Below is a small trained network, with its code and all its weights. Each question gives an input and a class and asks what happens when units are switched off, that is, made to give their printed mean instead of their output.

import numpy as np


def w(rows, s, z=0):
    codes = np.array(rows[::2]) - 128.0
    scale = np.full(codes.shape[1], s)
    scale[-1] = z or s
    return codes * scale


def norm(h):
    return h / np.sqrt((h * h).mean(-1, keepdims=True) + 1e-5)


def f(y):
    return y / 2 * (1 + np.tanh(0.7978845608 * (y + 0.044715 * y**3)))


def log_softmax(a):
    a = a - a.max(-1, keepdims=True)
    return a - np.log(np.exp(a).sum(-1, keepdims=True))


def net(x, mask):
    res = np.array(x, float).reshape(1, 8) / 4 @ E
    u = 0
    for l in range(2):
        y = f(norm(res) @ A[l][:, :-1].T + A[l][:, -1])
        res = res + np.where(mask[u : u + 4], y, B[l][:, -1]) @ B[l][:, :-1]
        u += 4
    return log_softmax(norm(res)[-1] @ U[:, :-1].T + U[:, -1])


A, B = {}, {}
E = w([
[135,57,55,57,215,116,168,150,160,147,136,150],'x0',
[81,165,56,75,69,174,98,147,168,174,159,146],'x1',
[126,155,173,105,132,160,98,183,195,67,103,146],'x2',
[53,124,136,161,162,125,133,166,139,134,168,123],'x3',
[91,134,132,66,157,169,120,145,69,75,143,44],'x4',
[142,123,117,131,113,132,137,130,128,118,114,129],'x5',
[134,167,177,52,88,1,143,184,79,133,144,194],'x6',
[139,161,206,69,102,177,235,121,154,185,165,103],'x7',
],0.0068)
A[0] = w([
[203,31,230,187,184,98,160,145,108,85,117,109,2],'0.n1',
[194,90,60,63,254,118,168,149,164,125,169,158,30],'0.n2',
[131,172,187,87,169,147,84,171,251,47,75,158,22],'0.n3',
[138,162,123,209,136,99,181,97,210,195,72,241,52],'0.n4',
],0.0067,0.0038)
B[0] = w([
[88,101,88,92,8,202,77,154,125,164,164,115,222],'0.n1',
[144,220,154,174,100,109,109,150,148,133,144,76,235],'0.n2',
[86,104,78,178,110,95,173,37,62,195,136,104,201],'0.n3',
[98,165,132,52,174,177,103,118,63,77,114,68,253],'0.n4',
],0.013,0.0037)
A[1] = w([
[97,107,117,170,128,86,184,52,69,201,80,102,143],'1.n1',
[74,91,151,49,160,184,193,114,86,73,136,97,67],'1.n2',
[166,33,113,150,166,191,122,2,235,100,157,65,48],'1.n3',
[152,143,226,124,125,197,236,143,153,188,124,133,6],'1.n4',
],0.0062,0.0022)
B[1] = w([
[157,112,42,130,135,137,241,164,165,122,96,80,237],'1.n1',
[93,131,91,97,168,105,73,137,77,119,52,138,228],'1.n2',
[111,120,246,72,107,42,138,92,131,148,128,162,255],'1.n3',
[185,110,91,164,170,143,99,191,165,164,56,183,230],'1.n4',
],0.013,0.0032)
U = w([
[169,98,58,136,148,114,237,54,91,177,156,83,97],'0',
[144,146,141,110,121,125,108,133,142,131,93,89,254],'1',
[149,161,147,37,221,194,96,123,62,50,116,86,108],'2',
[129,87,99,55,16,224,64,146,194,166,195,142,36],'3',
[169,129,149,128,135,139,132,147,152,106,112,112,242],'4',
[228,255,181,214,107,152,139,151,185,78,178,94,129],'5',
[153,85,238,87,144,22,188,117,150,83,136,216,139],'6',
[183,23,74,196,184,115,59,180,188,115,11,219,26],'7',
],0.0073,0.0034)

Each question gives the input, the list of numbers given to net, and the class t.
The units are the neurons (one row each of A and B). Each row of codes is followed by its name. A weight is (code - 128) times the scale printed after its matrix; where a second scale follows, it is the last column's (A, B and U).
mask holds one flag per neuron, layer by layer. A switched-off neuron (its flag False) gives its mean, the last column of its row in B, instead of its output. The means were averaged over made-up inputs and are rounded, as every weight is.
A unit's drop is (log p(t) with every unit on - log p(t) with that unit switched off) / (log p(t) with every unit on - log p(t) with every unit switched off).
The circuit of an input: a set's keep is (log p(t) with only the set's units on - log p(t) with every unit switched off) / (log p(t) with every unit on - log p(t) with every unit switched off). Starting from all 8 units, units are removed one at a time, each time the one whose removal leaves the highest keep (on an exact tie, the one counted first), for as long as the keep stays at least 0.8.
circuit, biggest first: the units of the circuit, biggest drop first
k most important neurons: the k neurons with the biggest drops, biggest first
k most important neurons of layer l: the k neurons of layer l with the biggest drops, biggest first
drop when u is switched off: that unit's drop, to one decimal
input [6,-2,3,0,-6,-7,5,-5], class 1: 2 most important neurons -> (0.n2, 0.n4)
input [0,-4,0,-6,-3,6,-5,8], class 7: circuit, biggest first -> (1.n4)
input [-6,-3,-8,4,1,-6,7,-5], class 0: 2 most important neurons of layer 1 -> (1.n1, 1.n3)
input [-5,-5,6,-7,-8,-6,5,1], class 2: 3 most important neurons -> (0.n4, 0.n2, 1.n3)
input [-3,-7,-4,5,6,3,-2,1], class 3: 2 most important neurons of layer 0 -> (0.n1, 0.n4)
input [5,-7,0,2,-6,3,-1,6], class 3: 2 most important neurons -> (0.n1, 0.n2)
input [6,8,8,0,0,5,-3,-8], class 0: circuit, biggest first -> (0.n3, 1.n4)
input [8,0,-3,-1,-5,-7,-4,-8], class 5: 2 most important neurons of layer 0 -> (0.n2, 0.n3)
input [-2,7,8,8,3,7,-7,-6], class 0: 3 most important neurons of layer 0 -> (0.n3, 0.n1, 0.n4)
input [-5,-6,6,-5,-3,3,-4,2], class 0: 2 most important neurons of layer 0 -> (0.n3, 0.n2)
input [-5,-3,4,-3,0,-1,6,8], class 7: 2 most important neurons -> (1.n4, 0.n2)
input [5,-5,-6,8,5,7,2,5], class 4: 3 most important neurons of layer 0 -> (0.n4, 0.n3, 0.n2)
input [4,8,8,6,-5,-6,-6,6], class 0: 2 most important neurons -> (0.n3, 0.n1)
input [4,1,8,6,0,-6,6,8], class 0: circuit, biggest first -> (0.n3)
input [-5,-5,4,7,-3,1,-8,8], class 6: 2 most important neurons -> (1.n3, 0.n2)
input [-2,-5,3,-1,-8,5,5,-8], class 2: 2 most important neurons -> (0.n4, 1.n4)
input [6,0,7,-1,-7,-3,-8,3], class 6: 2 most important neurons -> (1.n3, 0.n1)
input [8,8,7,-1,-8,6,1,1], class 2: 2 most important neurons -> (0.n4, 0.n1)
input [8,-2,-2,-5,2,5,8,4], class 5: 2 most important neurons of layer 1 -> (1.n3, 1.n2)
input [-5,-6,-2,1,-8,-4,-2,-3], class 2: most important neuron of layer 0 -> (0.n4)
input [7,3,-6,-3,1,4,-2,0], class 5: drop when 0.n3 is switched off -> 0.1
input [5,-5,-4,4,2,-3,5,5], class 3: drop when 0.n1 is switched off -> 0.7
input [-4,-7,-1,4,5,-4,-6,-4], class 3: drop when 0.n1 is switched off -> 0.9
